Below are the code and all the weights of a small trained network. Each question names an input and a target symbol and asks about switching units off, where a switched-off unit gives its printed mean instead of its output.

import numpy as np


def w(rows, s, z=0):
    codes = np.array(rows[::2]) - 128.0
    scale = np.full(codes.shape[1], s)
    scale[-1] = z or s
    return codes * scale


def norm(h):
    return h / np.sqrt((h * h).mean(-1, keepdims=True) + 1e-5)


def f(y):
    return y / 2 * (1 + np.tanh(0.7978845608 * (y + 0.044715 * y**3)))


def softmax(a):
    e = np.exp(a - a.max(-1, keepdims=True))
    return e / e.sum(-1, keepdims=True)


def log_softmax(a):
    a = a - a.max(-1, keepdims=True)
    return a - np.log(np.exp(a).sum(-1, keepdims=True))


def net(x, mask):
    ids = ['ΓΘΠΦβδζηστω'.index(c) for c in x.split()]
    T = len(ids)
    res = E[ids] + P[:T]
    u = 0
    for l in range(3):
        r = norm(res)
        for j in range(3):
            rows = slice(3 * j, 3 * j + 3)
            q, k, v = (r @ M[l][rows].T for M in (Q, K, V))
            z = softmax(np.where(np.tri(T) > 0, q @ k.T / 3**0.5, -1e9)) @ v
            o = O[l][rows]
            res = res + np.where(mask[u + j], z, o[:, -1]) @ o[:, :-1]
        u += 3
        y = f(norm(res) @ A[l][:, :-1].T + A[l][:, -1])
        res = res + np.where(mask[u : u + 8], y, B[l][:, -1]) @ B[l][:, :-1]
        u += 8
    return log_softmax(norm(res)[-1] @ U[:, :-1].T + U[:, -1])


Q, K, V, O, A, B = {}, {}, {}, {}, {}, {}
E = w([
[191,60,60,112,52],'Γ',
[206,118,238,126,140],'Θ',
[186,128,87,167,170],'Π',
[74,112,180,166,164],'Φ',
[95,106,168,127,174],'β',
[95,110,33,127,92],'δ',
[67,147,97,155,52],'ζ',
[47,137,142,109,168],'η',
[121,176,98,89,115],'σ',
[97,104,162,141,182],'τ',
[119,140,111,64,2],'ω',
],0.004)
P = w([
[49,166,99,61,151],'0',
[62,154,109,71,155],'1',
[77,133,118,91,150],'2',
[90,116,128,101,147],'3',
[98,98,132,110,143],'4',
[109,83,131,116,140],'5',
[120,67,136,126,144],'6',
[117,53,137,124,137],'7',
[125,40,142,129,139],'8',
[125,33,145,131,139],'9',
[132,21,146,137,136],'10',
[131,10,149,138,134],'11',
[135,3,151,139,126],'12',
],0.0016)
Q[0] = w([
[28,210,146,142,55],'0.h1',
[159,6,181,201,153],'0.h1',
[203,10,135,141,170],'0.h1',
[73,64,255,122,253],'0.h2',
[164,118,75,94,24],'0.h2',
[178,126,110,211,188],'0.h2',
[123,141,154,104,136],'0.h3',
[93,70,99,113,96],'0.h3',
[87,80,70,93,126],'0.h3',
],0.0057)
K[0] = w([
[41,139,26,185,85],'0.h1',
[187,60,203,197,157],'0.h1',
[230,54,231,119,142],'0.h1',
[249,119,255,114,157],'0.h2',
[44,97,104,100,37],'0.h2',
[168,55,67,182,160],'0.h2',
[165,105,155,93,122],'0.h3',
[101,111,129,127,87],'0.h3',
[101,85,121,155,94],'0.h3',
],0.0058)
V[0] = w([
[149,147,156,225,79],'0.h1',
[177,92,221,54,83],'0.h1',
[124,188,83,241,123],'0.h1',
[128,210,66,192,128],'0.h2',
[204,210,198,53,93],'0.h2',
[3,116,106,73,103],'0.h2',
[150,50,185,157,124],'0.h3',
[136,146,126,47,165],'0.h3',
[116,107,100,112,174],'0.h3',
],0.0023)
O[0] = w([
[73,95,96,124,65,113],'0.h1',
[108,187,188,72,11,136],'0.h1',
[130,16,68,122,149,100],'0.h1',
[134,116,208,64,114,112],'0.h2',
[251,64,125,230,215,85],'0.h2',
[139,186,176,162,24,248],'0.h2',
[141,130,218,150,128,98],'0.h3',
[145,96,122,138,189,116],'0.h3',
[212,66,108,120,106,131],'0.h3',
],0.0019,0.0018)
A[0] = w([
[95,89,105,101,68,211],'0.n1',
[142,202,102,185,104,227],'0.n2',
[241,123,6,185,143,239],'0.n3',
[101,72,38,125,252,109],'0.n4',
[49,157,23,58,106,42],'0.n5',
[62,111,21,131,112,44],'0.n6',
[23,115,212,228,181,2],'0.n7',
[66,114,80,72,97,51],'0.n8',
],0.0025,0.00068)
B[0] = w([
[182,168,127,141,196,255],'0.n1',
[188,115,136,74,147,152],'0.n2',
[63,99,102,69,226,140],'0.n3',
[149,2,65,191,77,129],'0.n4',
[199,70,158,220,121,226],'0.n5',
[203,118,205,217,168,205],'0.n6',
[94,135,96,73,84,163],'0.n7',
[190,123,142,147,148,197],'0.n8',
],0.0027,0.0012)
Q[1] = w([
[114,133,28,158,104],'1.h1',
[158,233,137,249,77],'1.h1',
[135,174,185,246,47],'1.h1',
[145,175,123,133,211],'1.h2',
[86,139,251,89,58],'1.h2',
[1,125,172,108,123],'1.h2',
[151,211,77,152,156],'1.h3',
[145,176,119,112,181],'1.h3',
[146,203,60,127,206],'1.h3',
],0.0058)
K[1] = w([
[165,15,56,142,195],'1.h1',
[72,69,47,201,66],'1.h1',
[88,80,94,254,62],'1.h1',
[66,190,101,71,200],'1.h2',
[111,183,158,210,57],'1.h2',
[54,127,74,211,88],'1.h2',
[76,147,61,187,130],'1.h3',
[36,199,28,89,101],'1.h3',
[107,199,52,197,74],'1.h3',
],0.0053)
V[1] = w([
[145,97,119,100,151],'1.h1',
[66,73,57,92,138],'1.h1',
[88,179,94,91,90],'1.h1',
[104,126,44,213,81],'1.h2',
[126,165,83,211,140],'1.h2',
[154,168,95,144,126],'1.h2',
[115,182,121,142,115],'1.h3',
[90,176,55,71,115],'1.h3',
[217,200,204,251,183],'1.h3',
],0.0022)
O[1] = w([
[133,82,164,150,91,89],'1.h1',
[86,153,167,178,142,139],'1.h1',
[135,183,94,160,147,168],'1.h1',
[217,144,134,180,253,246],'1.h2',
[205,146,123,120,182,158],'1.h2',
[171,139,176,113,139,133],'1.h2',
[104,68,149,109,152,128],'1.h3',
[148,110,106,106,224,118],'1.h3',
[152,93,201,117,4,86],'1.h3',
],0.0022,0.0014)
A[1] = w([
[117,91,175,178,187,145],'1.n1',
[131,76,135,108,139,4],'1.n2',
[173,94,66,144,195,98],'1.n3',
[158,132,83,72,27,174],'1.n4',
[191,181,160,104,148,158],'1.n5',
[160,99,3,134,123,135],'1.n6',
[51,197,110,176,116,121],'1.n7',
[79,46,172,52,209,102],'1.n8',
],0.0041,0.002)
B[1] = w([
[212,151,81,124,57,181],'1.n1',
[123,149,193,143,61,72],'1.n2',
[1,128,183,98,77,153],'1.n3',
[177,88,102,179,252,251],'1.n4',
[18,66,49,129,107,148],'1.n5',
[64,172,209,122,185,223],'1.n6',
[183,97,138,90,206,212],'1.n7',
[166,72,119,149,168,178],'1.n8',
],0.003,0.0015)
Q[2] = w([
[248,73,136,179,132],'2.h1',
[207,108,116,111,157],'2.h1',
[254,91,145,220,145],'2.h1',
[116,92,145,160,84],'2.h2',
[126,122,164,142,37],'2.h2',
[97,174,110,91,167],'2.h2',
[79,201,137,93,86],'2.h3',
[180,124,136,160,145],'2.h3',
[79,233,123,91,40],'2.h3',
],0.0095)
K[2] = w([
[194,112,228,121,97],'2.h1',
[255,106,183,74,117],'2.h1',
[187,122,208,140,79],'2.h1',
[177,128,188,124,77],'2.h2',
[164,148,188,113,160],'2.h2',
[109,134,90,162,171],'2.h2',
[112,163,125,75,191],'2.h3',
[153,146,91,199,73],'2.h3',
[130,163,76,63,205],'2.h3',
],0.0091)
V[2] = w([
[77,122,56,244,154],'2.h1',
[179,76,80,63,113],'2.h1',
[153,152,132,221,163],'2.h1',
[210,102,251,91,132],'2.h2',
[122,196,61,213,138],'2.h2',
[164,163,143,36,119],'2.h2',
[169,64,148,150,123],'2.h3',
[21,96,127,99,94],'2.h3',
[131,98,172,72,182],'2.h3',
],0.0028)
O[2] = w([
[199,167,75,94,233,57],'2.h1',
[34,169,97,175,117,143],'2.h1',
[136,188,173,88,159,164],'2.h1',
[154,183,156,102,255,183],'2.h2',
[77,53,152,194,86,125],'2.h2',
[212,154,138,134,148,109],'2.h2',
[128,112,62,108,173,173],'2.h3',
[76,115,140,216,96,7],'2.h3',
[116,37,111,132,71,116],'2.h3',
],0.0029,0.0017)
A[2] = w([
[104,90,160,146,42,91],'2.n1',
[27,81,118,146,3,5],'2.n2',
[158,128,168,212,38,62],'2.n3',
[100,50,111,94,134,62],'2.n4',
[117,173,141,152,216,135],'2.n5',
[170,227,78,158,127,99],'2.n6',
[117,107,65,170,154,214],'2.n7',
[177,151,192,123,122,73],'2.n8',
],0.0044,0.002)
B[2] = w([
[57,191,138,47,115,106],'2.n1',
[252,97,122,120,143,111],'2.n2',
[100,193,90,95,158,128],'2.n3',
[142,224,51,65,95,160],'2.n4',
[195,141,108,93,96,231],'2.n5',
[77,95,130,45,166,168],'2.n6',
[146,167,181,169,105,253],'2.n7',
[167,131,39,168,143,139],'2.n8',
],0.0034,0.0018)
U = w([
[54,56,178,130,101,186],'Γ',
[108,63,165,89,107,33],'Θ',
[65,41,85,156,199,172],'Π',
[130,152,253,56,83,80],'Φ',
[130,180,80,28,70,58],'β',
[139,117,199,255,127,79],'δ',
[224,130,111,104,218,148],'ζ',
[75,248,127,138,164,250],'η',
[184,98,74,145,18,214],'σ',
[118,151,40,166,110,20],'τ',
[57,106,103,39,144,94],'ω',
],0.0097,0.0016)

Each question gives the input, a string of symbols that net reads in full, and the target symbol t.
The units are the heads (3 rows each of Q, K, V and O) and the neurons (one row each of A and B). Each row of codes is followed by its name. A weight is (code - 128) times the scale printed after its matrix; where a second scale follows, it is the last column's (O, A, B and U).
mask holds one flag per unit, layer by layer, with each layer's heads first. A switched-off unit (its flag False) gives its mean, the last column of its rows in O or B, instead of its output. The means were averaged over made-up inputs and are rounded, as every weight is.
A unit's drop is (log p(t) with every unit on - log p(t) with that unit switched off) / (log p(t) with every unit on - log p(t) with every unit switched off).
The circuit of an input: a set's keep is (log p(t) with only the set's units on - log p(t) with every unit switched off) / (log p(t) with every unit on - log p(t) with every unit switched off). Starting from the 12 units with the biggest drops (on a tie, the unit counted first), units are removed one at a time, each time the one whose removal leaves the highest keep (on an exact tie, the one counted first), for as long as the keep stays at least 0.8.
units of the circuit, in order: the units of the circuit, biggest drop first
top k neurons: the k neurons with the biggest drops, biggest first
k most important neurons of layer l: the k neurons of layer l with the biggest drops, biggest first
input ζ ζ Π ζ ω, target ζ: units of the circuit, in order -> [1.n4]
input Γ β σ Γ δ β, target δ: 2 most important neurons of layer 1 -> [1.n3, 1.n8]
input δ δ Π, target Π: units of the circuit, in order -> [0.n3, 2.h2]
input Π δ Γ η, target δ: top 2 neurons -> [0.n3, 1.n3]
input Γ β Γ, target Γ: top 4 neurons -> [0.n3, 1.n3, 1.n6, 1.n1]
input β Θ Φ, target δ: 3 most important neurons of layer 1 -> [1.n8, 1.n4, 1.n1]
input ζ δ ζ δ ζ Π δ ω, target δ: top 3 neurons -> [1.n4, 1.n3, 2.n7]
input β Φ ω Γ τ Φ ζ η Θ, target Φ: 2 most important neurons of layer 0 -> [0.n4, 0.n5]
input Γ Γ β, target β: top 4 neurons -> [1.n4, 2.n4, 1.n6, 0.n3]
input Γ Π σ ζ η, target ζ: top 3 neurons -> [1.n8, 0.n5, 0.n6]
input β β η β σ η η, target σ: top 3 neurons -> [1.n4, 1.n6, 2.n4]
input ζ Θ Φ ζ σ, target τ: top 3 neurons -> [1.n5, 1.n1, 0.n4]
input β η ζ Γ τ Θ Γ β Π σ η Γ ζ, target η: 2 most important neurons of layer 2 -> [2.n3, 2.n6]
input Γ Φ δ ω ω, target δ: top 3 neurons -> [1.n4, 1.n1, 2.n7]
input τ ζ ω ω Γ ζ Φ σ, target σ: units of the circuit, in order -> [2.h2]
input Γ Γ Φ, target Φ: top 4 neurons -> [1.n4, 2.n8, 1.n6, 0.n3]
input δ δ δ Γ, target δ: 3 most important neurons of layer 0 -> [0.n5, 0.n6, 0.n4]
input Γ Π δ σ Φ, target σ: 3 most important neurons of layer 1 -> [1.n6, 1.n1, 1.n4]
input Γ β ω, target ω: top 3 neurons -> [2.n6, 1.n4, 0.n4]
input ζ Φ Φ δ ζ ζ ω, target ζ: units of the circuit, in order -> [1.n4]
input ζ δ τ ζ ω Φ, target ζ: 3 most important neurons of layer 0 -> [0.n5, 0.n6, 0.n3]
input σ η Φ, target σ: 2 most important neurons of layer 2 -> [2.n2, 2.n4]
input Γ Γ σ ζ Γ, target ζ: 3 most important neurons of layer 0 -> [0.n6, 0.n5, 0.n3]
input ζ Π Γ, target Π: 2 most important neurons of layer 1 -> [1.n4, 1.n1]
input ζ Φ ζ β β Φ Φ δ Γ ζ σ Θ, target Φ: top 3 neurons -> [2.n1, 0.n5, 1.n4]
input ζ Θ ζ ζ τ Γ ζ τ η ζ ζ ζ, target η: top 2 neurons -> [1.n3, 2.n3]
input Π Γ η, target Π: 3 most important neurons of layer 1 -> [1.n8, 1.n3, 1.n7]
input β Γ σ ζ δ ζ ζ Γ, target ζ: top 2 neurons -> [1.n4, 0.n3]
input Φ Γ ζ ω Φ, target ζ: top 3 neurons -> [1.n3, 1.n7, 1.n5]
